Here is a tiny trained network, its code and every weight. The questions are about switching its units off for an input and a target symbol, where a switched-off unit gives its printed mean instead of its output.

import numpy as np


def w(rows, s, z=0):
    codes = np.array(rows[::2]) - 128.0
    scale = np.full(codes.shape[1], s)
    scale[-1] = z or s
    return codes * scale


def norm(h):
    return h / np.sqrt((h * h).mean(-1, keepdims=True) + 1e-5)


def f(y):
    return y / 2 * (1 + np.tanh(0.7978845608 * (y + 0.044715 * y**3)))


def softmax(a):
    e = np.exp(a - a.max(-1, keepdims=True))
    return e / e.sum(-1, keepdims=True)


def log_softmax(a):
    a = a - a.max(-1, keepdims=True)
    return a - np.log(np.exp(a).sum(-1, keepdims=True))


def net(x, mask):
    ids = ['ΓΔΘΞΠΣΩαεζημψ'.index(c) for c in x.split()]
    T = len(ids)
    res = E[ids] + P[:T]
    u = 0
    for l in range(2):
        q, k, v = (norm(res) @ M[l].T for M in (Q, K, V))
        z = softmax(np.where(np.tri(T) > 0, q @ k.T / 3**0.5, -1e9)) @ v
        res = res + np.where(mask[u], z, O[l][:, -1]) @ O[l][:, :-1]
        u += 1
        y = f(norm(res) @ A[l][:, :-1].T + A[l][:, -1])
        res = res + np.where(mask[u : u + 8], y, B[l][:, -1]) @ B[l][:, :-1]
        u += 8
    return log_softmax(norm(res)[-1] @ U[:, :-1].T + U[:, -1])


Q, K, V, O, A, B = {}, {}, {}, {}, {}, {}
E = w([
[156,48,101,163],'Γ',
[63,138,154,162],'Δ',
[132,106,236,113],'Θ',
[67,142,53,103],'Ξ',
[17,72,88,119],'Π',
[226,112,132,67],'Σ',
[172,168,121,148],'Ω',
[126,114,75,32],'α',
[116,142,127,227],'ε',
[29,54,224,93],'ζ',
[133,199,181,2],'η',
[126,218,57,123],'μ',
[137,91,132,214],'ψ',
],0.017)
P = w([
[48,178,192,98],'0',
[10,174,183,124],'1',
[23,152,182,104],'2',
[31,141,180,94],'3',
[31,154,166,78],'4',
[23,143,159,111],'5',
[20,158,175,96],'6',
[5,150,167,97],'7',
[19,169,159,77],'8',
[38,139,182,91],'9',
[34,132,185,82],'10',
[22,155,160,62],'11',
[24,152,163,80],'12',
[6,162,158,104],'13',
],0.0022)
Q[0] = w([
[205,200,123,100],'0.h0',
[150,205,190,172],'0.h0',
[98,163,4,248],'0.h0',
],0.022)
K[0] = w([
[173,57,135,55],'0.h0',
[205,146,176,130],'0.h0',
[196,254,33,181],'0.h0',
],0.023)
V[0] = w([
[106,251,142,173],'0.h0',
[30,172,43,228],'0.h0',
[113,191,139,171],'0.h0',
],0.0027)
O[0] = w([
[163,162,87,39,251],'0.h0',
[70,61,6,86,228],'0.h0',
[133,132,146,92,194],'0.h0',
],0.0025,0.0019)
A[0] = w([
[151,105,113,142,3],'0.n0',
[196,167,170,229,155],'0.n1',
[140,164,204,107,70],'0.n2',
[132,252,127,138,151],'0.n3',
[103,138,206,244,67],'0.n4',
[146,52,117,160,14],'0.n5',
[57,128,199,177,92],'0.n6',
[96,135,178,109,26],'0.n7',
],0.017,0.0035)
B[0] = w([
[195,86,69,186,134],'0.n0',
[31,212,209,68,244],'0.n1',
[148,192,175,66,162],'0.n2',
[24,190,55,114,254],'0.n3',
[157,226,74,76,250],'0.n4',
[169,115,70,251,226],'0.n5',
[124,42,34,95,208],'0.n6',
[149,96,50,113,135],'0.n7',
],0.018,0.007)
Q[1] = w([
[183,120,191,254],'1.h0',
[79,113,87,170],'1.h0',
[98,75,143,111],'1.h0',
],0.032)
K[1] = w([
[20,37,6,196],'1.h0',
[77,139,126,36],'1.h0',
[141,90,174,66],'1.h0',
],0.024)
V[1] = w([
[161,113,172,172],'1.h0',
[148,101,109,155],'1.h0',
[204,98,243,252],'1.h0',
],0.011)
O[1] = w([
[121,116,85,103,80],'1.h0',
[110,114,93,122,101],'1.h0',
[121,99,3,75,2],'1.h0',
],0.014,0.015)
A[1] = w([
[243,90,177,154,153],'1.n0',
[125,107,59,213,89],'1.n1',
[174,186,152,90,249],'1.n2',
[125,148,141,255,155],'1.n3',
[74,114,166,131,225],'1.n4',
[56,53,145,149,170],'1.n5',
[113,210,75,41,125],'1.n6',
[124,93,131,55,234],'1.n7',
],0.022,0.0015)
B[1] = w([
[138,116,63,2,176],'1.n0',
[196,91,183,100,172],'1.n1',
[168,193,169,166,189],'1.n2',
[164,68,61,192,225],'1.n3',
[96,83,190,120,169],'1.n4',
[89,93,98,65,147],'1.n5',
[136,26,21,131,250],'1.n6',
[151,152,64,77,151],'1.n7',
],0.029,0.016)
U = w([
[148,82,56,124,117],'Γ',
[140,197,170,135,254],'Δ',
[230,56,144,171,94],'Θ',
[46,8,182,106,75],'Ξ',
[96,99,126,13,121],'Π',
[216,214,114,73,109],'Σ',
[85,222,55,100,163],'Ω',
[173,221,69,230,81],'α',
[145,152,107,109,137],'ε',
[93,79,199,191,194],'ζ',
[149,103,206,64,184],'η',
[24,153,161,115,221],'μ',
[29,93,78,249,37],'ψ',
],0.016,0.0083)

Each question gives the input, a string of symbols that net reads in full, and the target symbol t.
The units are the heads (3 rows each of Q, K, V and O) and the neurons (one row each of A and B). Each row of codes is followed by its name. A weight is (code - 128) times the scale printed after its matrix; where a second scale follows, it is the last column's (O, A, B and U).
mask holds one flag per unit, layer by layer, with each layer's heads first. A switched-off unit (its flag False) gives its mean, the last column of its rows in O or B, instead of its output. The means were averaged over made-up inputs and are rounded, as every weight is.
A unit's drop is (log p(t) with every unit on - log p(t) with that unit switched off) / (log p(t) with every unit on - log p(t) with every unit switched off).
The circuit of an input: a set's keep is (log p(t) with only the set's units on - log p(t) with every unit switched off) / (log p(t) with every unit on - log p(t) with every unit switched off). Starting from the 12 units with the biggest drops (on a tie, the unit counted first), units are removed one at a time, each time the one whose removal leaves the highest keep (on an exact tie, the one counted first), for as long as the keep stays at least 0.8.
circuit, biggest first: the units of the circuit, biggest drop first
unit that matters most: the unit with the biggest drop
top k neurons: the k neurons with the biggest drops, biggest first
k most important neurons of layer l: the k neurons of layer l with the biggest drops, biggest first
drop of u: that unit's drop, to one decimal
input ψ ζ Π Γ ε η Γ Γ Π ζ Ξ Γ Ξ, target ζ: top 3 neurons -> [0.n5; 1.n6; 0.n4]
input Ω Θ Ω μ ε η ε η μ ψ Γ Π Π, target Ξ: circuit, biggest first -> [0.n4; 1.n4]
input Γ Π Γ α, target η: unit that matters most -> 0.n5
input Γ μ μ Σ μ Ξ μ Γ Γ μ μ η α Ω, target Ω: circuit, biggest first -> [0.h0; 0.n1]
input ψ Γ Ω Γ ζ ψ ψ α, target η: top 3 neurons -> [0.n3; 0.n5; 1.n6]
input ε μ Σ, target Σ: top 3 neurons -> [0.n3; 1.n2; 1.n3]
input Π Γ Γ Ω Γ ε η, target Δ: 3 most important neurons of layer 0 -> [0.n6; 0.n2; 0.n4]
input Γ Θ Γ Γ Γ Δ Θ, target Σ: top 2 neurons -> [1.n2; 1.n3]
input μ η ε Γ Ξ ψ Γ Γ Γ Γ ε Ω, target μ: 2 most important neurons of layer 0 -> [0.n1; 0.n3]
input α Γ Θ, target Σ: top 4 neurons -> [1.n2; 0.n2; 1.n3; 0.n4]
input Γ Σ Π, target Π: 4 most important neurons of layer 0 -> [0.n3; 0.n5; 0.n6; 0.n4]
input μ Π α Π Π ζ, target Π: top 2 neurons -> [0.n6; 0.n3]
input Γ Γ Δ Ω Σ ε η μ Π, target Π: top 3 neurons -> [0.n3; 0.n5; 0.n4]
input Γ η ψ Θ ζ μ, target ψ: 3 most important neurons of layer 0 -> [0.n3; 0.n6; 0.n4]
input Π Γ Γ Γ Ξ ψ ψ Ξ Π ψ ψ, target α: most important neuron of layer 1 -> [1.n2]
input Γ Γ Ξ ε, target Ω: 3 most important neurons of layer 0 -> [0.n4; 0.n1; 0.n5]
input Γ Ω Θ Γ Ξ Ξ, target ζ: 2 most important neurons of layer 1 -> [1.n6; 1.n4]
input Δ Δ Σ, target Σ: 3 most important neurons of layer 0 -> [0.n3; 0.n5; 0.n2]
input Ξ Ξ α Γ ε ε Θ ψ, target α: drop of 0.n4 -> 0.8
input μ ε Π, target Ξ: drop of 0.n4 -> 0.2
input Ω Θ ε ζ η, target Δ: unit that matters most -> 0.n6
input Γ Γ Σ Π Γ Ω, target Ω: drop of 0.n3 -> 0.7
